Below are the code and all the weights of a small trained network. Each question names an input and a class and asks about switching units off, where a switched-off unit gives its printed mean instead of its output.

import numpy as np


def w(rows, s, z=0):
    codes = np.array(rows[::2]) - 128.0
    scale = np.full(codes.shape[1], s)
    scale[-1] = z or s
    return codes * scale


def f(y):
    return np.maximum(y, 0)


def log_softmax(a):
    a = a - a.max(-1, keepdims=True)
    return a - np.log(np.exp(a).sum(-1, keepdims=True))


def net(x, mask):
    res = np.array(x, float).reshape(1, 8) / 4 @ E
    y = f(res @ A[0][:, :-1].T + A[0][:, -1])
    res = res + np.where(mask, y, B[0][:, -1]) @ B[0][:, :-1]
    return log_softmax(res[-1] @ U[:, :-1].T + U[:, -1])


A, B = {}, {}
E = w([
[155,128,85],'x0',
[163,152,233],'x1',
[71,181,24],'x2',
[122,123,6],'x3',
[70,253,76],'x4',
[113,128,160],'x5',
[153,209,110],'x6',
[219,174,64],'x7',
],0.0065)
A[0] = w([
[202,152,74,95],'N0',
[134,80,145,61],'N1',
[180,181,62,91],'N2',
[227,108,120,193],'N3',
[154,236,155,106],'N4',
[143,158,105,66],'N5',
[195,113,138,214],'N6',
[101,91,197,154],'N7',
[178,102,158,75],'N8',
[7,145,146,207],'N9',
[159,87,91,189],'N10',
[207,127,158,172],'N11',
[128,187,96,123],'N12',
[209,106,166,104],'N13',
[162,211,119,115],'N14',
[77,174,188,197],'N15',
[33,69,156,214],'N16',
[196,108,92,127],'N17',
[94,105,233,174],'N18',
[142,157,123,91],'N19',
[178,105,79,91],'N20',
[225,147,113,253],'N21',
[196,47,133,111],'N22',
[47,72,75,122],'N23',
[93,181,116,170],'N24',
],0.012,0.0047)
B[0] = w([
[42,157,137,180],'N0',
[132,93,112,158],'N1',
[74,174,101,189],'N2',
[34,109,131,210],'N3',
[133,136,187,187],'N4',
[138,186,82,144],'N5',
[10,122,187,205],'N6',
[166,126,129,219],'N7',
[71,88,141,171],'N8',
[236,117,111,211],'N9',
[85,100,56,184],'N10',
[39,52,145,204],'N11',
[185,202,157,174],'N12',
[75,77,144,197],'N13',
[92,171,191,179],'N14',
[248,101,182,204],'N15',
[196,150,108,228],'N16',
[20,124,85,175],'N17',
[198,83,140,254],'N18',
[115,125,143,140],'N19',
[71,116,64,164],'N20',
[2,157,166,227],'N21',
[54,112,106,204],'N22',
[238,134,75,190],'N23',
[203,167,128,178],'N24',
],0.0076,0.0089)
U = w([
[89,88,148,144],'0',
[96,137,174,113],'1',
[175,122,23,250],'2',
[197,126,217,137],'3',
[147,252,242,113],'4',
[75,175,108,1],'5',
],0.011,0.0041)

Each question gives the input, the list of numbers given to net, and the class t.
The units are the neurons (one row each of A and B). Each row of codes is followed by its name. A weight is (code - 128) times the scale printed after its matrix; where a second scale follows, it is the last column's (A, B and U).
mask holds one flag per neuron, in row order. A switched-off neuron (its flag False) gives its mean, the last column of its row in B, instead of its output. The means were averaged over made-up inputs and are rounded, as every weight is.
A unit's drop is (log p(t) with every unit on - log p(t) with that unit switched off) / (log p(t) with every unit on - log p(t) with every unit switched off).
The circuit of an input: a set's keep is (log p(t) with only the set's units on - log p(t) with every unit switched off) / (log p(t) with every unit on - log p(t) with every unit switched off). Starting from the 12 units with the biggest drops (on a tie, the unit counted first), units are removed one at a time, each time the one whose removal leaves the highest keep (on an exact tie, the one counted first), for as long as the keep stays at least 0.8.
circuit, biggest first: the units of the circuit, biggest drop first
top k neurons: the k neurons with the biggest drops, biggest first
drop of u: that unit's drop, to one decimal
input [7,2,-8,-4,2,-3,5,5], class 0: circuit, biggest first -> N11; N3
input [-5,-2,-6,-5,1,-6,7,5], class 1: circuit, biggest first -> N11; N3; N21
input [-4,2,-2,3,1,-6,4,3], class 5: circuit, biggest first -> N15; N18
input [-3,6,-7,-6,-8,-8,-8,-5], class 0: circuit, biggest first -> N22
input [-1,-8,0,-2,-1,-7,-2,4], class 5: top 2 neurons -> N18; N9
input [-7,-3,-8,2,-6,0,6,-8], class 3: top 2 neurons -> N18; N16
input [7,4,6,0,-4,0,7,-4], class 4: drop of N17 -> 0.1
input [6,-1,6,1,6,-5,7,-8], class 4: drop of N14 -> 0.1
input [0,6,7,5,-6,-7,-2,1], class 5: drop of N18 -> 0.2
input [1,-4,4,-8,-1,-8,2,-2], class 2: drop of N4 -> 0.2
